[[125 141 133 137 139 131 134 127 137 137 130]
 [120 147 130 143 144 127 133 131 140 141 136]
 [146 114 137 113 117 145 135 115 121 121 114]
 [147 111 146 108 117 153 143 105 124 123 106]
 [119 150 120 149 144 117 123 143 137 138 145]
 [137 126 121 130 124 125 120 137 122 122 133]
 [151 107 139 107 112 148 135 112 118 117 109]
 [113 155 143 144 154 136 146 118 152 152 129]
 [138 124 139 121 126 142 137 116 129 129 118]]
Indices start at 1.
The top entry of the column that holds the smallest entry: 127
The entry at row 3, column 1 -> 146
The entry in row 2 and column 2 -> 147
The entry in row 1 and column 3 -> 133
Read off the entry in row 1 and column 1.
A: 125
Read off the entry in the bottom-left corner.
A: 138
Read off the entry directly above the centre entry.
A: 153
Read off the entry directly below the centre entry.
A: 125
Read off the entry at row 3, column 3.
A: 137
The entry in the top-right corner -> 130
The largest entry is 155
The smallest entry is 105
Read off the entry directly below 109.
A: 129
The bottom entry of the column that holds the smallest entry: 116
Read off the entry at row 2, column 1.
A: 120
The bottom-right entry is 118
Read off the entry just left of the largest entry.
A: 113
Read off the entry just right of the centre entry.
A: 123
Read off the entry directly above the largest entry.
A: 107
Read off the entry just left of 111.
A: 147

[[127 128 127 127 128]
 [119 117 117 131 129]
 [142 131 142 137 129]
 [143 142 150 126 129]
 [118 123 116 123 127]
 [124 127 123 127 129]
 [127 126 125 134 129]
 [137 131 138 129 129]
 [130 127 128 133 130]
 [117 119 115 123 126]
 [125 123 122 136 129]
 [126 128 128 126 129]
 [139 135 141 127 129]]
Read off the entry in the top-right corner.
Answer: 128
Read off the entry directly above the smallest entry.
Answer: 128
Read off the bottom-right entry.
Answer: 129
Read off the top-left entry.
Answer: 127
Read off the second largest entry.
Answer: 143
The minimum -> 115
The third entry on the diagonal from the top-right corner is 142
Read off the second smallest entry.
Answer: 116
Read off the largest entry in the last column.
Answer: 130
The 2nd entry from the end, reading row by row is 127
Read off the fourth entry in reading order.
Answer: 127
The third entry in reading order is 127
Read off the fifth entry from the end, reading row by row.
Answer: 139
The first entry of the smallest entry's row -> 117
Read off the smallest entry in the last column.
Answer: 126
The entry just right of the largest entry -> 126
The 4th-last entry, reading row by row: 135
The largest entry in the last row: 141
Read off the entry directly above 138.
Answer: 125
Read off the entry directly below the smallest entry.
Answer: 122
The entry just left of the smallest entry is 119
Read off the entry just left of the centre entry.
Answer: 126
